Below is a small trained network, with its code and all its weights. Each question gives an input and a class and asks what happens when units are switched off, that is, made to give their printed mean instead of their output.

import numpy as np


def w(rows, s, z=0):
    codes = np.array(rows[::2]) - 128.0
    scale = np.full(codes.shape[1], s)
    scale[-1] = z or s
    return codes * scale


def f(y):
    return np.maximum(y, 0)


def log_softmax(a):
    a = a - a.max(-1, keepdims=True)
    return a - np.log(np.exp(a).sum(-1, keepdims=True))


def net(x, mask):
    res = np.array(x, float).reshape(1, 5) / 4 @ E
    y = f(res @ A[0][:, :-1].T + A[0][:, -1])
    res = res + np.where(mask, y, B[0][:, -1]) @ B[0][:, :-1]
    return log_softmax(res[-1] @ U[:, :-1].T + U[:, -1])


A, B = {}, {}
E = w([
[150,11,79,144,60,130],'x0',
[130,127,128,129,130,128],'x1',
[43,138,72,154,118,50],'x2',
[78,78,65,69,233,181],'x3',
[119,97,178,2,120,79],'x4',
],0.0098)
A[0] = w([
[68,122,82,168,139,38,98],'neuron 1',
[152,3,72,150,55,149,71],'neuron 2',
[143,141,77,253,155,201,90],'neuron 3',
[120,141,137,137,68,101,75],'neuron 4',
[72,151,57,131,94,99,50],'neuron 5',
[142,82,95,157,108,148,58],'neuron 6',
[124,139,102,200,129,181,84],'neuron 7',
[119,104,109,68,166,113,131],'neuron 8',
[214,113,139,126,140,200,7],'neuron 9',
[147,163,164,160,33,110,65],'neuron 10',
[89,89,36,102,194,187,87],'neuron 11',
[118,95,178,13,100,62,145],'neuron 12',
[133,130,153,148,75,114,61],'neuron 13',
[140,114,181,129,107,78,91],'neuron 14',
[119,73,125,130,96,139,129],'neuron 15',
[132,131,148,146,107,121,128],'neuron 16',
[138,144,145,124,43,114,80],'neuron 17',
[101,105,127,131,194,191,216],'neuron 18',
[186,164,97,144,100,112,123],'neuron 19',
[175,136,135,143,119,117,60],'neuron 20',
[221,125,178,112,141,221,81],'neuron 21',
[88,138,97,135,145,55,35],'neuron 22',
[99,245,170,136,211,149,123],'neuron 23',
[155,96,152,81,125,108,105],'neuron 24',
[136,166,184,164,119,107,97],'neuron 25',
[136,150,143,143,114,209,119],'neuron 26',
[124,84,188,117,121,187,166],'neuron 27',
],0.012,0.0019)
B[0] = w([
[56,94,135,155,171,69,210],'neuron 1',
[207,175,119,32,191,89,238],'neuron 2',
[136,171,113,191,3,114,237],'neuron 3',
[129,112,134,143,150,163,170],'neuron 4',
[74,115,132,154,174,99,185],'neuron 5',
[162,158,113,95,145,113,171],'neuron 6',
[121,159,109,150,55,123,191],'neuron 7',
[138,123,141,157,91,187,193],'neuron 8',
[70,100,144,145,177,84,194],'neuron 9',
[127,89,134,98,140,206,208],'neuron 10',
[129,80,178,125,124,228,236],'neuron 11',
[144,184,85,195,25,102,255],'neuron 12',
[130,114,164,120,136,153,168],'neuron 13',
[127,114,124,131,111,172,175],'neuron 14',
[155,159,122,99,153,123,171],'neuron 15',
[132,120,130,126,132,154,153],'neuron 16',
[122,116,152,125,131,178,184],'neuron 17',
[133,103,148,114,120,190,204],'neuron 18',
[118,104,142,122,109,155,166],'neuron 19',
[119,113,133,138,144,153,153],'neuron 20',
[39,102,122,171,180,73,226],'neuron 21',
[92,114,140,155,168,81,182],'neuron 22',
[228,157,101,30,163,91,253],'neuron 23',
[117,147,111,165,82,122,181],'neuron 24',
[143,109,131,102,146,171,184],'neuron 25',
[97,124,112,154,133,94,171],'neuron 26',
[100,117,131,139,139,85,181],'neuron 27',
],0.021,0.012)
U = w([
[140,163,91,183,6,131,250],'0',
[133,70,163,126,98,230,60],'1',
[194,165,93,65,145,96,122],'2',
[58,97,120,174,153,78,72],'3',
],0.012,0.0021)

Each question gives the input, the list of numbers given to net, and the class t.
The units are the neurons (one row each of A and B). Each row of codes is followed by its name. A weight is (code - 128) times the scale printed after its matrix; where a second scale follows, it is the last column's (A, B and U).
mask holds one flag per neuron, in row order. A switched-off neuron (its flag False) gives its mean, the last column of its row in B, instead of its output. The means were averaged over made-up inputs and are rounded, as every weight is.
A unit's drop is (log p(t) with every unit on - log p(t) with that unit switched off) / (log p(t) with every unit on - log p(t) with every unit switched off).
most important unit: the unit with the biggest drop
k most important neurons: the k neurons with the biggest drops, biggest first
drop when u is switched off: that unit's drop, to one decimal
input [-7,-1,3,-6,6], class 2: most important unit => neuron 23
input [5,-7,5,-4,4], class 2: 4 most important neurons => neuron 2; neuron 3; neuron 21; neuron 11
input [-4,3,6,-1,-4], class 3: 2 most important neurons => neuron 1; neuron 12
input [1,7,8,4,8], class 0: 2 most important neurons => neuron 12; neuron 21
input [-3,1,1,4,4], class 0: 2 most important neurons => neuron 12; neuron 10
input [2,6,-7,1,5], class 3: 2 most important neurons => neuron 21; neuron 3
input [8,2,6,7,-6], class 2: 2 most important neurons => neuron 2; neuron 6
input [-8,6,-2,-7,3], class 2: 2 most important neurons => neuron 23; neuron 11
input [1,1,-8,4,-8], class 0: 3 most important neurons => neuron 3; neuron 7; neuron 1
input [-4,-1,8,-6,7], class 3: 2 most important neurons => neuron 1; neuron 3
input [5,-4,5,-6,4], class 1: 2 most important neurons => neuron 23; neuron 10
input [-7,0,7,-6,2], class 2: 3 most important neurons => neuron 23; neuron 21; neuron 11
input [-5,-3,7,-7,-5], class 1: 3 most important neurons => neuron 10; neuron 21; neuron 25
input [-6,-1,6,4,-5], class 2: most important unit => neuron 23
input [-5,-8,-5,1,6], class 0: drop when neuron 2 is switched off => 0.6
input [5,5,8,-3,1], class 3: drop when neuron 1 is switched off => 0.4
input [2,-4,-7,-1,-6], class 3: drop when neuron 12 is switched off => 0.8
